Here is a tiny trained network, its code and every weight. The questions are about switching its units off for an input and a class, where a switched-off unit gives its printed mean instead of its output.

import numpy as np


def w(rows, s, z=0):
    codes = np.array(rows[::2]) - 128.0
    scale = np.full(codes.shape[1], s)
    scale[-1] = z or s
    return codes * scale


def f(y):
    return np.maximum(y, 0)


def log_softmax(a):
    a = a - a.max(-1, keepdims=True)
    return a - np.log(np.exp(a).sum(-1, keepdims=True))


def net(x, mask):
    res = np.array(x, float).reshape(1, 8) / 4 @ E
    y = f(res @ A[0][:, :-1].T + A[0][:, -1])
    res = res + np.where(mask, y, B[0][:, -1]) @ B[0][:, :-1]
    return log_softmax(res[-1] @ U[:, :-1].T + U[:, -1])


A, B = {}, {}
E = w([
[74,160,107,101,114,77,171,130,94,107,184,162],'x0',
[82,101,132,108,115,179,249,113,223,128,142,67],'x1',
[62,137,130,181,190,125,107,60,134,123,113,125],'x2',
[130,129,127,126,127,126,131,123,128,129,124,133],'x3',
[147,131,133,88,86,39,42,58,217,185,204,113],'x4',
[153,159,95,233,60,160,126,123,181,97,198,137],'x5',
[129,130,127,130,125,125,129,126,128,127,122,130],'x6',
[132,205,25,134,193,141,112,195,176,142,112,153],'x7',
],0.016)
A[0] = w([
[138,139,142,82,121,46,70,93,222,182,174,115,12],'N0',
[45,171,141,179,215,142,101,14,140,134,109,102,25],'N1',
[90,123,131,79,135,184,233,102,226,148,140,84,2],'N2',
[116,193,54,118,190,125,117,203,201,168,109,157,50],'N3',
[237,124,128,32,43,146,155,224,135,152,142,118,28],'N4',
[107,95,141,2,214,97,124,134,106,172,69,95,57],'N5',
[58,160,132,79,153,62,192,142,114,121,187,202,31],'N6',
[201,79,143,132,165,193,77,117,176,178,53,78,26],'N7',
],0.0092,0.0096)
B[0] = w([
[130,152,147,141,159,203,190,191,72,65,56,117,243],'N0',
[124,64,118,107,176,26,171,195,192,161,160,175,202],'N1',
[166,200,151,97,140,131,25,117,63,143,119,210,254],'N2',
[109,88,254,108,70,130,136,67,105,135,119,110,230],'N3',
[66,55,104,168,221,46,140,122,186,157,139,178,242],'N4',
[199,163,147,195,89,170,125,127,198,86,173,160,240],'N5',
[151,86,19,121,91,146,117,146,103,167,145,14,185],'N6',
[48,144,6,109,69,104,134,108,74,130,127,36,205],'N7',
],0.01,0.016)
U = w([
[112,137,130,137,181,190,193,170,91,100,72,138,76],'0',
[152,162,125,114,147,91,1,129,79,142,114,170,100],'1',
[98,95,119,128,172,88,136,129,176,145,132,147,95],'2',
[100,138,63,114,83,124,123,110,132,141,145,81,248],'3',
[113,66,226,109,78,118,136,60,121,130,129,107,125],'4',
[145,165,115,208,81,162,116,120,213,104,171,143,112],'5',
],0.018,0.015)

Each question gives the input, the list of numbers given to net, and the class t.
The units are the neurons (one row each of A and B). Each row of codes is followed by its name. A weight is (code - 128) times the scale printed after its matrix; where a second scale follows, it is the last column's (A, B and U).
mask holds one flag per neuron, in row order. A switched-off neuron (its flag False) gives its mean, the last column of its row in B, instead of its output. The means were averaged over made-up inputs and are rounded, as every weight is.
A unit's drop is (log p(t) with every unit on - log p(t) with that unit switched off) / (log p(t) with every unit on - log p(t) with every unit switched off).
The circuit of an input: a set's keep is (log p(t) with only the set's units on - log p(t) with every unit switched off) / (log p(t) with every unit on - log p(t) with every unit switched off). Starting from all 8 units, units are removed one at a time, each time the one whose removal leaves the highest keep (on an exact tie, the one counted first), for as long as the keep stays at least 0.8.
circuit, biggest first: the units of the circuit, biggest drop first
most important unit: the unit with the biggest drop
k most important neurons: the k neurons with the biggest drops, biggest first
drop of u: that unit's drop, to one decimal
input [3,7,-5,7,7,-8,1,-1], class 5: most important unit : N5
input [4,3,0,3,5,5,-6,-2], class 0: 4 most important neurons : [N0; N5; N7; N3]
input [8,-6,-5,4,1,-3,7,8], class 3: 2 most important neurons : [N6; N2]
input [8,2,-8,-3,1,-1,4,-7], class 2: 3 most important neurons : [N4; N7; N3]
input [4,-5,6,2,-1,-8,-2,-2], class 5: 2 most important neurons : [N5; N2]
input [-8,0,1,-7,-7,-1,-3,5], class 3: circuit, biggest first : [N7; N0]
input [2,-6,-6,6,2,-3,-8,7], class 4: circuit, biggest first : [N3; N2]
input [2,-5,-8,6,-7,-7,-1,5], class 2: circuit, biggest first : [N4; N0]
input [7,-5,3,-6,-6,-7,5,-3], class 3: circuit, biggest first : [N6; N0]
input [3,-6,-8,-8,-3,2,1,1], class 2: 2 most important neurons : [N4; N2]
input [-3,3,1,3,-2,-4,-8,-3], class 5: circuit, biggest first : [N5; N3; N0]
input [-5,6,-6,-2,4,6,-2,1], class 1: circuit, biggest first : [N2; N5]
input [-3,7,8,6,5,6,8,-6], class 2: 3 most important neurons : [N1; N3; N5]
input [8,2,3,1,-5,-8,2,3], class 3: most important unit : N6
input [-8,-5,6,2,2,4,-3,-5], class 3: 4 most important neurons : [N7; N2; N4; N3]
input [-1,-2,8,-8,1,6,0,-3], class 2: 2 most important neurons : [N1; N5]
input [0,6,-6,2,8,-2,-8,-7], class 0: 2 most important neurons : [N0; N3]
input [-8,-6,-5,-2,8,-7,-4,6], class 0: 2 most important neurons : [N0; N2]
input [0,1,-4,-5,-2,-5,-4,-1], class 5: circuit, biggest first : [N5; N0]
input [5,1,-5,-5,-2,4,7,0], class 2: circuit, biggest first : [N5; N4]
input [-1,2,7,-1,-2,-7,7,-3], class 2: circuit, biggest first : [N1]
input [-2,4,4,3,-1,4,7,0], class 1: 3 most important neurons : [N5; N2; N4]
input [5,7,4,8,-1,3,1,-6], class 1: 2 most important neurons : [N2; N3]
input [3,1,8,-7,8,5,-3,8], class 0: 2 most important neurons : [N0; N4]
input [-3,8,8,2,5,6,-7,-5], class 1: 2 most important neurons : [N2; N4]
input [1,2,-2,-8,1,2,0,8], class 4: drop of N3 : 0.6
input [5,4,-7,6,6,-7,-4,8], class 4: circuit, biggest first : [N3]
